Below is a small trained network, with its code and all its weights. Each question gives an input and a class and asks what happens when units are switched off, that is, made to give their printed mean instead of their output.

import numpy as np


def w(rows, s, z=0):
    codes = np.array(rows[::2]) - 128.0
    scale = np.full(codes.shape[1], s)
    scale[-1] = z or s
    return codes * scale


def norm(h):
    return h / np.sqrt((h * h).mean(-1, keepdims=True) + 1e-5)


def f(y):
    return np.maximum(y, 0)


def log_softmax(a):
    a = a - a.max(-1, keepdims=True)
    return a - np.log(np.exp(a).sum(-1, keepdims=True))


def net(x, mask):
    res = np.array(x, float).reshape(1, 7) / 4 @ E
    u = 0
    for l in range(4):
        y = f(norm(res) @ A[l][:, :-1].T + A[l][:, -1])
        res = res + np.where(mask[u : u + 10], y, B[l][:, -1]) @ B[l][:, :-1]
        u += 10
    return log_softmax(norm(res)[-1] @ U[:, :-1].T + U[:, -1])


A, B = {}, {}
E = w([
[124,127,114,122],'x0',
[130,129,141,133],'x1',
[128,127,133,131],'x2',
[158,115,76,211],'x3',
[3,203,109,138],'x4',
[221,218,120,113],'x5',
[122,123,97,114],'x6',
],0.0063)
A[0] = w([
[66,193,206,194,12],'L0N1',
[104,153,21,170,77],'L0N2',
[219,206,23,107,107],'L0N3',
[120,141,82,192,14],'L0N4',
[26,210,210,31,238],'L0N5',
[60,217,159,163,15],'L0N6',
[218,74,206,181,134],'L0N7',
[69,2,101,141,138],'L0N8',
[175,69,93,3,76],'L0N9',
[176,178,227,88,252],'L0N10',
],0.0063,0.0015)
B[0] = w([
[147,180,33,117,170],'L0N1',
[136,71,69,151,168],'L0N2',
[33,181,245,129,197],'L0N3',
[107,91,96,167,150],'L0N4',
[87,112,64,1,254],'L0N5',
[93,151,43,147,183],'L0N6',
[88,96,20,106,207],'L0N7',
[61,204,255,130,206],'L0N8',
[104,65,66,102,188],'L0N9',
[60,79,156,85,206],'L0N10',
],0.0094,0.0055)
A[1] = w([
[184,94,152,74,75],'L1N1',
[100,104,69,101,140],'L1N2',
[143,149,192,124,158],'L1N3',
[134,140,91,229,84],'L1N4',
[146,80,161,101,245],'L1N5',
[139,136,144,247,177],'L1N6',
[135,135,107,188,161],'L1N7',
[144,174,152,92,115],'L1N8',
[31,131,133,129,209],'L1N9',
[191,22,180,147,120],'L1N10',
],0.011,0.0012)
B[1] = w([
[57,156,87,153,154],'L1N1',
[217,114,108,122,218],'L1N2',
[125,155,166,179,136],'L1N3',
[80,1,124,86,160],'L1N4',
[106,211,57,111,168],'L1N5',
[107,50,200,53,158],'L1N6',
[111,82,125,76,148],'L1N7',
[143,138,200,156,146],'L1N8',
[232,167,148,210,254],'L1N9',
[59,231,53,179,159],'L1N10',
],0.01,0.0089)
A[2] = w([
[82,47,152,67,37],'L2N1',
[76,219,237,183,75],'L2N2',
[125,104,125,83,1],'L2N3',
[84,152,161,151,54],'L2N4',
[186,147,2,165,80],'L2N5',
[202,213,141,219,74],'L2N6',
[150,157,85,61,152],'L2N7',
[169,107,41,156,159],'L2N8',
[19,181,112,180,235],'L2N9',
[146,131,112,85,209],'L2N10',
],0.0075,0.00088)
B[2] = w([
[133,20,129,80,181],'L2N1',
[170,169,225,88,201],'L2N2',
[126,77,125,105,154],'L2N3',
[137,166,169,83,149],'L2N4',
[220,177,68,184,253],'L2N5',
[159,1,127,134,195],'L2N6',
[175,5,144,183,235],'L2N7',
[164,136,88,98,211],'L2N8',
[85,248,122,175,211],'L2N9',
[143,77,151,137,184],'L2N10',
],0.0094,0.0051)
A[3] = w([
[112,194,210,253,88],'L3N1',
[241,170,131,131,72],'L3N2',
[243,87,147,157,81],'L3N3',
[106,134,140,63,3],'L3N4',
[168,79,138,158,175],'L3N5',
[112,195,13,122,67],'L3N6',
[113,117,102,35,202],'L3N7',
[130,32,162,70,154],'L3N8',
[107,152,111,136,91],'L3N9',
[73,161,102,118,53],'L3N10',
],0.0074,0.00075)
B[3] = w([
[79,159,222,2,195],'L3N1',
[120,156,240,175,223],'L3N2',
[185,129,194,149,216],'L3N3',
[70,108,139,156,154],'L3N4',
[195,149,127,93,182],'L3N5',
[180,173,111,234,253],'L3N6',
[39,38,175,249,199],'L3N7',
[203,10,95,75,226],'L3N8',
[126,106,106,150,145],'L3N9',
[131,109,64,152,145],'L3N10',
],0.0084,0.0048)
U = w([
[144,202,20,248,69],'0',
[169,96,165,166,254],'1',
[33,2,103,83,100],'2',
[51,191,242,115,77],'3',
],0.0084,0.0032)

Each question gives the input, the list of numbers given to net, and the class t.
The units are the neurons (one row each of A and B). Each row of codes is followed by its name. A weight is (code - 128) times the scale printed after its matrix; where a second scale follows, it is the last column's (A, B and U).
mask holds one flag per neuron, layer by layer. A switched-off neuron (its flag False) gives its mean, the last column of its row in B, instead of its output. The means were averaged over made-up inputs and are rounded, as every weight is.
A unit's drop is (log p(t) with every unit on - log p(t) with that unit switched off) / (log p(t) with every unit on - log p(t) with every unit switched off).
The circuit of an input: a set's keep is (log p(t) with only the set's units on - log p(t) with every unit switched off) / (log p(t) with every unit on - log p(t) with every unit switched off). Starting from the 12 units with the biggest drops (on a tie, the unit counted first), units are removed one at a time, each time the one whose removal leaves the highest keep (on an exact tie, the one counted first), for as long as the keep stays at least 0.8.
units of the circuit, in order: the units of the circuit, biggest drop first
k most important neurons: the k neurons with the biggest drops, biggest first
top k neurons in layer l: the k neurons of layer l with the biggest drops, biggest first
drop when u is switched off: that unit's drop, to one decimal
input [7,-6,-3,1,4,4,8], class 1: units of the circuit, in order	L2N6; L0N3; L1N9; L1N10
input [-8,-3,2,-3,-7,2,3], class 0: units of the circuit, in order	L0N5; L1N10; L1N1
input [1,-3,-7,5,-6,-7,5], class 3: top 3 neurons in layer 1	L1N10; L1N2; L1N4
input [-2,6,3,3,-2,6,-3], class 3: units of the circuit, in order	L0N3; L1N2; L3N1
input [2,0,2,6,-1,-5,-3], class 2: 4 most important neurons	L0N5; L1N6; L0N3; L0N10
input [5,-4,-4,-8,-8,6,-6], class 0: 4 most important neurons	L1N5; L0N5; L1N10; L1N1
input [5,3,-6,-5,-3,0,4], class 2: units of the circuit, in order	L0N9
input [3,6,7,-1,-6,-2,2], class 0: 2 most important neurons	L0N5; L1N10
input [-1,-6,-7,8,5,6,-5], class 2: 3 most important neurons	L0N5; L1N4; L1N6
input [-1,-3,-7,6,3,-7,5], class 3: 3 most important neurons	L0N8; L1N9; L1N2
input [8,0,1,-1,6,-8,4], class 3: 2 most important neurons	L0N8; L0N7
input [2,-2,1,6,3,3,2], class 2: 2 most important neurons	L0N5; L1N4
input [8,6,5,1,-5,-4,0], class 0: 2 most important neurons	L0N3; L0N7
input [5,-1,-4,0,0,-4,0], class 3: units of the circuit, in order	L0N8
input [5,-4,-2,4,-8,1,-2], class 0: 2 most important neurons	L1N10; L0N5
input [3,1,2,-7,-5,4,-3], class 2: 2 most important neurons	L1N9; L0N10
input [-1,2,6,-3,-2,0,0], class 2: top 2 neurons in layer 0	L0N10; L0N9
input [-5,-5,3,7,-8,-7,2], class 0: top 2 neurons in layer 0	L0N7; L0N3
input [-2,5,1,8,4,-4,7], class 2: top 2 neurons in layer 1	L1N4; L1N6
input [-3,-7,2,-7,2,5,3], class 2: drop when L0N5 is switched off	0.8
